In the rows, zero is written as 128.
Each row of numbers belongs to one of the objects below and depends on some of the facts about them. Some rows are named. Which object is each other row?

Some facts about the objects:
fuvol segro:166
kalum segro:160 klodrefis:stokles
labru segro:166 klodrefis:draklonur
dasi segro:160 klodrefis:skuplutil, stebri
beple klodrefis:triskar
skigrul segro:636 klodrefis:skidrok
tikebran klodrefis:pliplu
skugu klodrefis:luban
mesal segro:160 klodrefis:briris
buna klodrefis:skubu
getrum segro:455 klodrefis:gesker, skitun
siki segro:636 klodrefis:sigo
flevek segro:160 klodrefis:braklibril, bofi
narok klodrefis:fezokas
klugril segro:166 klodrefis:plefos
raple segro:636 klodrefis:zalak, vokas
truplas segro:455 klodrefis:plolugi
klobul segro:160
klagan segro:160 klodrefis:plefos
bradro segro:160 klodrefis:bruvesem
plolugi segro:160
bruvesem klodrefis:gerus
fluta segro:160 klodrefis:skubu
flila segro:455 klodrefis:skubu, luban
drebru segro:455 klodrefis:skiska
buplun segro:160 klodrefis:sokle, dragir
babren klodrefis:stidrar
triskar segro:166 klodrefis:skuplutil
pegidun segro:160 klodrefis:sigo
fleste segro:160
skitun klodrefis:fleste, mistur
temo segro:166 klodrefis:triskar
plova segro:166 klodrefis:luban
sadrur segro:166 klodrefis:skigrul, dratra, pliplu
trebruk segro:160 klodrefis:stilo, skuplutil
vokas segro:160 klodrefis:sigo, luban
botum klodrefis:vokas
sodrople segro:636 klodrefis:briris
baska segro:455 klodrefis:dotre
dratra segro:166
zubrun segro:160 klodrefis:skuplutil, bife
zedim segro:160 klodrefis:skeflon
stigrostam segro:455 klodrefis:zaba, draklonur
stogal segro:636 klodrefis:skuplutil, luban, turur
gedre segro:160 klodrefis:gerus
trobruk klodrefis:groski, fledre
greril segro:160
sepla segro:455 klodrefis:skuplutil, grogun
skiska segro:166
dragir segro:166 klodrefis:skubu, pemo
plogiklor klodrefis:triskar
merur segro:636
plezal segro:160 klodrefis:greril, skobrik
pliplu segro:160
basifluk segro:160
turur segro:160
dupel segro:160
gerus klodrefis:skuplutil
vasek segro:160 klodrefis:stadrul
zovelam segro:455 klodrefis:vokas
flifo klodrefis:skuplutil
skeflon segro:160 klodrefis:drepa
drepa segro:160 klodrefis:flila
stilo segro:160 klodrefis:skuplutil
plenas segro:455 klodrefis:zaba, klavus
luban segro:160
femon segro:160 klodrefis:drizo, benizil, pemo
nostam klodrefis:draklonur
zaluk segro:166 klodrefis:braklibril, triskar, gesker
kloskitre segro:160 klodrefis:draklonur
klagum segro:160 klodrefis:fledre
stadrul segro:160 klodrefis:skuplutil, luban
zitri segro:160 klodrefis:klavus, vokas
guti segro:160 klodrefis:plefos, luban, klobul, bofi
fezokas segro:160
pemo klodrefis:sigo
drizo segro:160 klodrefis:triskar, skuplutil, bife
zaba segro:160 klodrefis:grogun
bragil segro:160 klodrefis:fuvur, stebri, benizil
gesker segro:166
fledre segro:160 klodrefis:dratra
trepluro segro:160 klodrefis:zalak
grogun segro:636 klodrefis:triskar, skuplutil
raplefin klodrefis:plenas
braklibril segro:636 klodrefis:skubu
draklonur segro:160 klodrefis:pemo
skidrok segro:160 klodrefis:mesakol, merur
stokles segro:166
kefom segro:455 klodrefis:rukle
mistur segro:160
bodro segro:160 klodrefis:pliplu
briris segro:636
skubu segro:636
rafon klodrefis:braklibril, maflogon
tatuk klodrefis:fluta
sigo segro:636 klodrefis:triskar, skuplutil
stidrar segro:160
stuzon segro:636
kela segro:160 klodrefis:stebri
mesakol segro:160
diplom segro:166 klodrefis:mesal
gripus segro:455 klodrefis:gerus
bofi segro:166 klodrefis:gerus
ledre klodrefis:stuzon
rukle segro:636
zalak segro:160 klodrefis:triskar
stebri segro:166 klodrefis:plogiklor, gerus
zedril klodrefis:skuplutil, flodror
skuplutil segro:166
sokle segro:636
garen segro:636
groski klodrefis:grogun
dripor segro:166 klodrefis:zitri, stokles
maflogon segro:160
plonaklo klodrefis:stilo, triskar, dupel
ralur segro:455
plefos segro:636 klodrefis:triskar, stebri

Some rows with their names:
plonaklo: [ 97 141 130 123 130 135 111 152 103 116 138 135 150 144 134 108 132 113
 119 134 114 109 122 140 110 125 128 123 116 115 133 123 160 118 134 130
 129 128 152 146 125 106 154 134 154 139 134 124 128 131 121 147 140]
stadrul: [155 121 103 140 150 127 130 120 178 126 122  98 112 119 113 132 132 136
 152 122 118 124 121 109 113 161 134 132 134 163 117 127 125 144 108 113
 145 143 128 159  85 131 147 143 153 149 139 143 134 134 145  95 101]
buplun: [137 123 113 135 126 132 135 130 141 118 117 152 130 135 127 114 133 121
 149 136 120 115 125 114 139 123 130 122 130 142 131 132 128 155 132 134
 116 134 148 135 134 136 120 119 131 132 124 124 132 139 130 134 137]
mesal: [138 129 120 148 114 115 139 131 158 110 101 146 131 140 118 115 128 126
 142 133 119 127 135 116 151 129 122 119 118 144 148 117 129 166 154 138
 125 141 143 133 146 139 116 112 138 135 125 119 136 132 131 163 132]
sadrur: [123 131 131 159 120 121 130 145 171 116  72 123 137 132 130 117 131 120
 124 130 110 138 132 115 153 124 125 118 104 128 149 134 170 195 138 134
 129 130 134 116 144 134 122 123 138 112 145 127 132 135 130 156 149]
kalum: [140 125 118 139 124 130 135 129 149 114 117 146 127 137 127 113 133 122
 146 135 122 115 122 114 133 125 131 120 125 141 136 128 130 152 133 134
 117 139 149 134 133 131 119 120 133 132 125 127 136 132 132 134 137]
plezal: [139 124 118 136 126 129 133 129 148 114 117 145 129 137 128 114 134 122
 146 135 122 118 121 115 135 125 130 120 125 144 134 129 129 153 134 134
 118 138 150 136 130 130 124 117 132 133 124 128 134 136 128 130 136]
mesakol: [107 127 126 133 121 115 133  92 172 108 117 135 121 139 118 126 127 109
 143 137 120 142 104 128 118 120 137 119 133 151 139 151 111 146 142 145
 105 143 136 129 125 127 127 147 116 119 122 131 117 124 105 124 134]
plogiklor: [ 83 155 133 104 126 129 104 171  65 113 148 134 162 165 148  93 140 109
 131 135 130 105 116 138  94 105 124 120 118 111 127 128 163  76 129 123
 131 122 167 147 112  80 168 129 152 168 139 125 124 130 109 152 151]
stogal: [124 132 124 151 139 121 120 133 140 134  91 111 127 106 117 113 137 132
 124 128 104 115 124 122 113 149 137 125 127 152 108 134 142 109 111 119
 132 138 124 133  96 123 145 141 158 123 139 155 127 131 161  97 109]
kefom: [118 121 130 135 124 123 124 173 151 119  98 140 121 113 141 107 146 115
 128 132 118 140 127 123 124 134 135 121 125 124 140 138 143 145 142 141
 116 137 158 131 132 113 122 129 141 117 139 124 132 143 141 117 128]
guti: [155 118 119 131 134 128 130 143 177 118 109 120 134 141 125 111 143 125
 171 126 130 121 114 110 125 130 126 123 122 151 123 134 112 132 119 122
 124 139 146 150 127 115 129 113 141 150 127 140 127 138 135 112 127]
pemo: [ 97 107 106 158 174 123 119 159  77 131 134 168 145 150 160 118 132 111
 106 148 111  89 132 154 149 107 136 126 121  91 138 127 125 156  96 134
  98 125 110 195 137 150 152 150 147  99 128 117 129 164 174 133 150]
zaba: [167 117 118 102 121 188 129 102 123 111 147 145 115 117 156 105 132 130
 131 134 119  76 110  87 118 137 153 116 116 124 120 113 183 178 138 138
 111 139 193 105 112 121 109  99 130 119 124 158 164 118 114  79 139]
raplefin: [127 125 136 134 130 152 112 147 149 115 129 137 144 131 132 112 134 116
 121 131 105 103 122 133 118 133 131 124 109 114 135 119 161 135 130 136
 115 134 152 139 145 116 132 120 155 114 125 135 136 133 134 124 145]
dotre: [ 89 128 145 130 131 128 110 114 172 110 130 130 138 132 120 125 130 102
 117 134 104 133 102 152 103 125 135 124 121 127 138 148 133 123 135 148
 103 137 134 135 135 110 144 153 136 104 123 135 112 126 106 117 143]
rafon: [117 128 133 134 128 149 114 152 143 118 131 145 152 131 124 111 132 112
 128 132 102 111 126 135 118 132 125 128 118 121 132 129 155 128 128 137
 116 128 150 137 149 120 137 125 151 120 125 125 127 138 133 134 142]

Which object is each row?
No name comes twice in this set of rows, the named rows included.
[152 126 121 132 122 124 130 147 155 115 112 141 133 140 124 110 144 115
 156 132 130 122 119 121 137 119 129 118 129 154 127 132 131 124 132 128
 126 139 155 141 130 120 124 101 136 148 125 127 133 135 131 139 145] -> kela
[ 94 152 113 110 119 119 132 146  55 109 144 143 142 178 153  90 135 126
 152 139 147 100 117 106 106 100 125 116 125 123 133 130 140 104 133 120
 127 126 167 136 101  93 148 135 131 175 138 126 132 126 108 155 137] -> zalak
[180  89  91 108 168 131 119 113 111 138  79 167 129 117 179 116 135 109
 139 141 127 109 118 151 214 102 159 111 122 135 112 121 101 214 140 143
 114 129 162 194 130 159 150  74 140 130 122 132 127 171 138 106 141] -> draklonur
[144 126 117 138 122 127 135 131 156 115 110 145 130 136 125 113 132 124
 146 133 121 119 127 113 141 128 128 121 123 144 137 123 131 155 141 133
 121 138 149 137 136 132 121 112 136 135 125 126 136 133 132 142 132] -> zedim
[145 127 119 127 124 124 131 138 151 114 108 135 134 143 130 107 138 122
 158 130 129 122 119 118 137 122 127 119 121 147 130 128 123 131 138 129
 125 136 155 141 132 118 127 106 139 152 127 130 130 135 124 138 135] -> klagan
[138 115 132 132 149 143 112 152 192 122 118  97 145 133 124 116 141 126
 149 119 109 114 112 127 104 147 122 133 104 125 123 127 118 124 111 122
 121 134 131 166 135 105 150 133 166 134 131 150 120 139 144  93 118] -> skugu
[143 134 111 139 131 125 130 131 135 119 131 139 119 122 114 125 135 117
 136 134 122 121 127 124 127 137 138 122 142 161 124 127 153 125 123 124
 142 141 147 143  95 136 135 122 140 143 134 122 140 131 135 137 137] -> dasi
[ 75 132 129 125 115 144 126 107 125 139  88 158 146  99 103 106 121 110
 146 138  88 130 119 123  99 119 128 134 151 151 104 189 121 123 124 141
  92 117 144  81 141 134 132 165 120  97 122 133  92 145 121 105 122] -> skubu
[129 141  98 148 134 125 132 109 121 122 146 136 104 108 108 138 122 122
 112 135 110 123 138 123 126 155 144 127 152 164 129 119 170 153 123 125
 153 143 140 142  71 157 144 148 144 132 141 117 148 125 139 138 122] -> stilo
[143 106 123 112 137 140 115 164 143 126  86 143 117 100 169 104 146 112
 123 132 120 129 120 129 154 131 152 115 117 119 127 128 150 176 148 146
 115 135 179 146 129 115 129 102 143 115 136 138 138 153 138  87 130] -> stigrostam
[129 129 131 141 130 126 120 155 172 121  75 111 141 137 140 109 140 116
 142 127 122 137 120 118 142 117 127 117 103 132 132 143 162 168 129 125
 132 126 143 126 131 113 134 114 142 133 146 138 126 138 125 140 152] -> klugril

The same objects again, as new rows of numbers:
Known rows:
skiska: [105 131 111 158 117 152 100  82 152 125 118 129 132 130 136 107 154 147
  90 135 174 143 121 142 163 150]
mistur: [146 128 101 113 138 147 112 118 118 117 116 129 124 134 108 110 118 146
 128 129 108 118 143 137 121 132]
stokles: [103 130 109 161 116 151  98  81 152 127 118 126 135 129 134 106 155 146
  88 136 172 145 129 142 160 152]
dripor: [ 96 131  97 162 121 144  94  82 144 135 114 112 135 124 131 103 167 139
  98 136 168 146 136 138 163 145]
stuzon: [146 162 117 137 130 139 119 108 134 159 143 161 116 170 128 125 163 108
  95 112 119 142 135 118 153 147]
fluta: [200  95 110  85 129 122 110  41 133 110 149  98 123  84 103 105 137 104
 139 150 106 142 170  76 176 107]
tatuk: [171 150 133 144 123 133  93 106 141 135 129  76 169 145 116 142 136 100
 144 113 154 117 120 107 181 132]
stadrul: [169 110 145  85 138 138 103 132  95 152 114 130 114  96 131 132 185 156
 173 150 114  99  37 175  74 108]
sigo: [147 155  80  87  94 135 103 173 103 143 137 187 111 162 122 128 238  98
  96  76 192  83  95 107 194  50]
klobul: [145 127 105 111 142 147 115 115 115 119 117 126 123 135 112 111 120 145
 132 129 111 116 133 141 119 133]
plezal: [144 128  97 109 141 141 111 116 115 119 117 125 123 133 109 113 121 143
 132 130 113 116 139 137 127 128]
getrar: [161 155 134 152 124 142  95 121 141 136 123  84 171 155 119 144 131 110
 141 110 154 111 115 120 166 140]
gedre: [121 162  76  68 136 145  90  98 108 103 112 104 101 123 100 106 119  72
 174 105 123 130 121 210 151 177]
buplun: [152 126  95 106 138 138 110 108 117 116 118 126 121 129 111 111 123 136
 137 133 113 117 143 130 139 120]
temo: [ 52 103 104 118 122 138 119 113 126 114 127 116 135 135  93 109 181 118
  53 105 227  99  91  88 202 126]
plova: [116 113 140 148 157 165 137  66 131 144 126 110 130 112 186 118 196 135
 136 154 189 122  52 168 123 135]
klugril: [ 89 125 123 144 130 150 118  82 146 123 121 125 127 132 140 110 155 133
  95 133 190 128  90 146 165 156]

Name these rows:
No name comes twice in this set of rows, the named rows included.
[ 78 168  85 107 118 152  80  57 145 105 114 101 106 117 129 101 153  58
 142 109 195 160  96 227 196 208] -> bofi
[138 137  89  99 143 142 108 112 112 113 117 119 119 130 108 110 122 124
 143 126 116 121 136 153 135 138] -> bradro
[151 114 106 134 103 121 104  25 173 111 131 128 126  97 157  99 169 113
 121 160 185 145 149  97 239  97] -> dragir
[145 126 106 104 145 141 114 117 112 125 116 124 120 128 116 116 131 144
 143 136 112 112 119 144 117 126] -> vasek
[198 127 126 106 119 117 120  31 150 148 176 129 114 119 119 117 184  62
 103 132 119 167 164  54 211 127] -> braklibril
[160 180 134  91  74 119  24 143 131 144 107  87 143 116  85 151 172  68
 186  92 160 123  44 202 176 161] -> gerus
[177 152 151 123  80 115  42 158 135 158 112 105 162 121  96 157 178 128
 152 114 151 108  56 138 157 117] -> flifo
[158 113 130 107 170 161 145 104 100 136 124 112 122 122 149 119 151 143
 165 143 117  99  81 160  81 121] -> luban
[166 150 132 144 124 136  96 109 142 134 128  76 170 148 114 142 133 100
 141 109 155 115 120 107 179 136] -> rafon
[146 126  96  96 143 139 112 100 114 113 122 113 120 123 105 111 125 121
 138 129 117 122 136 135 138 134] -> flevek
[134 196 106 104 120 144  71  99 135 118 117  56 144 146 109 135 126  26
 190  79 170 128  98 207 199 195] -> bruvesem
[ 99 128 128 105 128 131 117 151 113 124 132  66 171 167  70 143 150  75
 101  66 211  63  80  71 206 123] -> plogiklor
[163 149 148 115 128 132 111 121 117 185 141 162 108 140 141 141 218 112
 132 126 125 127  56 146 120 127] -> stogal

Now the same objects, written a new way:
Some objects and their rows:
plogiklor: [ 65 139 136  99  30 125 111 101 139 117 129  46 150 109 105  98 159  87
  87  92 104 167 109 115 111 111]
ralur: [ 94 153 127 101 213 140 177 126 119  92 130 179  88 135 110 104 108 131
  73 109 143 160 121 155 159 114]
stogal: [117  98 118 108 171 152 116 102 109 151 166 131  93 170 146 113 132 153
 160 115 110 117 154 114 114 154]
trobruk: [118 132 126 114 161 158 138 146 102 130 119 121 146  88 152 117 113 135
 118 141 115 137 169 117 116  91]
skeflon: [123 123 123 133 149 123 131 166  90 137 135 121 140 106 105 110 131 156
  92 118 122 146 154 130 171 106]
zaluk: [ 79 158 131 100 116 143 120  82 104 127 108  83 172 106 130 127 132 109
 165  96 151 144 151 134 112 111]
zitri: [140 113 125 123 174 116 127 139  99 138 150 125 159 106 118 107 144 133
 143 120 140 148 184 142 150 104]
fuvur: [100 127 140 121 174 117 159 132 115  95 139 182  51 130 137  78 104 100
  65 123 135 154 101 161 138 114]
klavus: [ 95 138 125  95 184 136 151 116 116  99 165 184  92 114 144 108 106 101
  98 127 155 155 118 167 125  95]
tatuk: [148 106 130  99 141 130 131 116  94 134 127 109 106 127 107  96 130 108
 118 127 137 151 158 124 134 109]
getrar: [110 135 133 113 183 139 159 150 128  94 150 185  88 106 175  90 102  98
 101 149 144 146 129 158 110 107]
zalak: [ 64 155 117  96  38 109 119 110 144 122 155  59 198  97  93 106 162 115
 101  73 110 169  81 122 138 110]
skubu: [110 145 133 113 234 107 110 107 119 102 189 189  79 127  96  89 112 146
 107 110 136 138 143 149 171 115]
plenas: [135 123 125 102 165 143 155 153  99 123 110 113 130 123  83  99 131 133
  89 104 111 160 158 110 159 115]
plefos: [ 69 135 128  90  58 140 116 111 125  91 103  88 166  89 172 122 164 122
 146 131 114 152 137  90 103  80]
botum: [130 131 140 152 177 136 135 104  99 137 127 108 133 123 114 102 124 145
 122 123 126 129 187 121 127 119]
stigrostam: [141 132 111  72 176 159 149 154 110 122 106 124 166  94 114 108 126 137
 132 127 121 157 180 111 125 112]

Rows to name:
No name comes twice in this set of rows, the named rows included.
[144 122 124 139 202 106  96 144 109 169 201 117 168 113  78  73 125 164
 128  97 104 123 185 127 173 143] -> vokas

Now the same objects, written a new way:
Named rows:
mesal: [111 109 113 117 134 120 124 145 140 117 112 144 155 119 121 110 141 128
 128 119 125 122 123 125 118 146 135]
drizo: [105 110 176 137 143 122 137 142 120 123 111 124 125 121 125 134 124 122
 117 114 119 121 128 128 144 112 131]
bife: [154 108 205 133 119 133 124 123 120 116 171 125 116 141 122 138 139 139
 118 147 111 122 121 124 139 135 125]
stilo: [106 112 185 129 142 124 130 144 118 119 120 122 135 120 127 127 126 120
 118 127 118 120 127 123 145 103 123]
zaba: [110 107 120 145 149 124 135 128 119 114 140 123 114 120 135 116 125 128
 122 120 132 143 125 122 129 131 118]
stidrar: [121 102 118 117 127 118 126 136 128 116 114 127 138 119 130 113 129 128
 120 123 134 125 121 125 119 132 124]
drebru: [112 185 108 115 128 131 123 121 125 135 115 138 151 118 122 112 140 122
 137 110 125 119 125 123 117 140 116]
zovelam: [113 198 109 132 142 143 123 119 122 146 116 120 151 121 121 129 143 119
 125 116 152 120 145 122 118 107 117]
ledre: [148 146 116 123 121 120 123 121 142 129 119 157 131 138 120 131 129 124
 131 120 112 125 121 125 120 184 139]
baska: [114 178 107 116 126 130 122 121 125 135 117 133 147 118 124 111 140 119
 138 111 136 119 120 124 117 138 116]
plezal: [106 109 116 119 133 121 130 139 146 121 114 150 149 122 122 111 127 118
 131 117 141 121 123 123 117 143 136]
greril: [120 108 109 116 128 119 126 141 132 116 116 125 143 122 129 109 131 132
 120 122 134 121 122 119 119 140 122]
tikebran: [154 207 112 130 122 127 136 120 132 144 114 153 117 132 120 121 127 120
 119 158 115 145 120 144 124 217 161]
plogiklor: [138 116 214 138 119 129 125 121 119 135 110 128 113 144 121 155 127 124
 115 117 113 121 123 121 130 138 118]
pemo: [179 108 164 140 120 137 128 122 118 117 196 124 112 124 122 133 126 142
 133 116 112 143 120 117 131 107 133]
groski: [140 171 143 140 123 133 131 123 118 132 137 127 114 131 121 139 126 121
 119 159 116 129 120 125 141 187 141]
skigrul: [156 139 101 122 121 121 140 123 135 138 145 126 114 137 155 109 124 120
 118 173 130 124 120 172 135 165 133]

Name these rows:
No name comes twice in this set of rows, the named rows included.
[155 110 179 128 122 133 125 124 121 121 155 127 124 143 122 136 142 132
 120 151 110 121 120 125 140 149 132] -> flodror
[135 181 103 129 123 141 141 124 118 119 118 122 114 120 141 117 126 131
 129 247 111 124 121 174 132 161 125] -> dratra
[134 210 116 139 125 131 137 122 127 158 118 139 114 133 121 137 127 118
 117 131 114 139 122 132 140 209 159] -> trobruk
[142 150 117 151 132 128 125 122 142 135 131 127 113 121 120 140 134 130
 129 114 117 148 137 120 124 201 126] -> raplefin
[141 182 115 114 121 150 122 122 118 143 115 120 155 127 121 118 127 122
 140 116 156 122 123 122 117 100 134] -> flila
[142 133 106 123 124 126 142 130 120 115 118 125 117 120 150 111 127 119
 117 221 140 141 122 153 119 161 140] -> pliplu
[173  99 112 115 120 126 124 123 122 120 222 127 113 135 141 110 123 131
 134 117 118 126 119 122 131 107 117] -> sokle
[123 138 108 130 131 144 122 123 133 136 111 119 144 125 119 151 122 144
 146 123 111 122 150 138 136  98 123] -> plova
[113 179 106 138 145 138 123 121 120 133 141 124 126 120 127 117 143 120
 136 120 141 131 125 124 119 155 115] -> plenas
[110 107 116 140 145 120 144 129 120 120 144 125 114 119 127 111 127 122
 144 107 127 146 125 122 127 115 142] -> kloskitre
[131 105 110 113 129 119 123 126 162 131 182 153 146 136 125 110 127 120
 127 115 116 120 124 141 132 137 119] -> sodrople
[158 104 111 115 124 119 124 126 143 116 212 131 137 136 128 111 139 140
 122 119 112 120 123 137 127 140 115] -> briris

